Below is a small trained network, with its code and all its weights. Each question gives an input and a class and asks what happens when units are switched off, that is, made to give their printed mean instead of their output.

import numpy as np


def w(rows, s, z=0):
    codes = np.array(rows[::2]) - 128.0
    scale = np.full(codes.shape[1], s)
    scale[-1] = z or s
    return codes * scale


def f(y):
    return np.maximum(y, 0)


def log_softmax(a):
    a = a - a.max(-1, keepdims=True)
    return a - np.log(np.exp(a).sum(-1, keepdims=True))


def net(x, mask):
    res = np.array(x, float).reshape(1, 6) / 4 @ E
    y = f(res @ A[0][:, :-1].T + A[0][:, -1])
    res = res + np.where(mask, y, B[0][:, -1]) @ B[0][:, :-1]
    return log_softmax(res[-1] @ U[:, :-1].T + U[:, -1])


A, B = {}, {}
E = w([
[123,132,126,125,130,132],'x0',
[124,160,229,213,248,177],'x1',
[118,135,125,117,132,144],'x2',
[101,173,110,255,2,190],'x3',
[11,19,196,128,104,123],'x4',
[117,223,247,66,49,65],'x5',
],0.0081)
A[0] = w([
[70,39,135,90,73,130,155],'n1',
[141,59,69,165,156,176,68],'n2',
[119,94,55,92,75,91,7],'n3',
[138,199,254,91,63,55,10],'n4',
[126,103,56,76,63,84,43],'n5',
[31,50,173,92,119,131,136],'n6',
[187,196,77,129,148,111,129],'n7',
[41,102,157,153,151,128,133],'n8',
[136,79,52,140,159,183,114],'n9',
[133,108,65,77,68,83,56],'n10',
[161,217,72,130,143,129,124],'n11',
[132,76,67,65,62,102,41],'n12',
[166,69,137,18,217,66,121],'n13',
[160,64,29,163,185,166,79],'n14',
[105,173,97,252,39,165,97],'n15',
[166,35,45,189,170,141,33],'n16',
[48,13,150,125,96,103,99],'n17',
[131,233,160,86,102,88,44],'n18',
[230,206,86,103,147,142,139],'n19',
[151,95,171,83,211,107,56],'n20',
[238,207,46,105,131,144,126],'n21',
[138,138,229,218,226,148,12],'n22',
[156,149,103,90,181,79,88],'n23',
[141,102,119,56,191,85,90],'n24',
],0.009,0.0016)
B[0] = w([
[180,90,179,186,166,113,206],'n1',
[89,150,135,67,117,63,207],'n2',
[164,188,93,134,179,170,191],'n3',
[64,162,143,32,124,92,222],'n4',
[176,187,111,136,185,154,201],'n5',
[146,72,204,176,147,109,215],'n6',
[162,60,176,188,143,116,191],'n7',
[196,94,178,173,163,118,189],'n8',
[88,153,174,55,129,84,206],'n9',
[180,202,91,111,208,162,195],'n10',
[150,70,187,195,139,117,189],'n11',
[194,183,84,130,182,155,202],'n12',
[99,98,45,152,1,177,237],'n13',
[73,149,175,61,117,84,229],'n14',
[68,90,39,176,10,208,252],'n15',
[46,180,160,33,109,67,226],'n16',
[165,65,192,171,160,121,220],'n17',
[67,150,175,67,111,64,189],'n18',
[150,53,182,172,151,101,210],'n19',
[130,106,63,132,83,172,195],'n20',
[168,67,203,202,156,85,225],'n21',
[188,234,41,132,236,189,233],'n22',
[131,83,97,162,84,149,175],'n23',
[90,98,52,155,62,181,196],'n24',
],0.0081,0.011)
U = w([
[169,43,203,189,151,94,211],'0',
[96,100,59,153,6,199,205],'1',
[64,176,170,42,112,45,63],'2',
[188,217,90,139,214,185,11],'3',
],0.015,0.0012)

Each question gives the input, the list of numbers given to net, and the class t.
The units are the neurons (one row each of A and B). Each row of codes is followed by its name. A weight is (code - 128) times the scale printed after its matrix; where a second scale follows, it is the last column's (A, B and U).
mask holds one flag per neuron, in row order. A switched-off neuron (its flag False) gives its mean, the last column of its row in B, instead of its output. The means were averaged over made-up inputs and are rounded, as every weight is.
A unit's drop is (log p(t) with every unit on - log p(t) with that unit switched off) / (log p(t) with every unit on - log p(t) with every unit switched off).
The circuit of an input: a set's keep is (log p(t) with only the set's units on - log p(t) with every unit switched off) / (log p(t) with every unit on - log p(t) with every unit switched off). Starting from the 12 units with the biggest drops (on a tie, the unit counted first), units are removed one at a time, each time the one whose removal leaves the highest keep (on an exact tie, the one counted first), for as long as the keep stays at least 0.8.
circuit, biggest first: the units of the circuit, biggest drop first
k most important neurons: the k neurons with the biggest drops, biggest first
drop when u is switched off: that unit's drop, to one decimal
input [-6,5,-8,7,6,4], class 1: 2 most important neurons => n15, n21
input [-4,4,-3,2,1,1], class 3: most important neuron => n13
input [5,-2,-6,1,5,-6], class 2: circuit, biggest first => n16, n2
input [1,-5,-6,1,-7,7], class 0: 2 most important neurons => n21, n19
input [-7,5,-2,-1,0,5], class 2: 3 most important neurons => n4, n18, n12
input [8,-7,6,-6,-7,-5], class 0: 3 most important neurons => n21, n19, n22
input [7,5,-2,-4,-2,3], class 3: 2 most important neurons => n15, n22
input [4,6,-3,4,6,-7], class 2: 2 most important neurons => n16, n2
input [7,-5,-7,-4,0,3], class 3: 2 most important neurons => n15, n10
input [1,5,-6,1,4,-3], class 3: 2 most important neurons => n22, n21
input [3,-3,-8,6,5,8], class 2: 3 most important neurons => n4, n13, n18
input [-8,-8,4,-4,6,-5], class 3: 4 most important neurons => n12, n10, n3, n5
input [-6,7,-7,-8,-4,5], class 1: drop when n13 is switched off => 0.4
input [-2,8,2,-2,6,6], class 3: circuit, biggest first => n22
input [-4,-8,8,-3,-5,-6], class 3: drop when n5 is switched off => 0.5
input [-5,3,-8,-3,-2,4], class 2: drop when n4 is switched off => 0.8
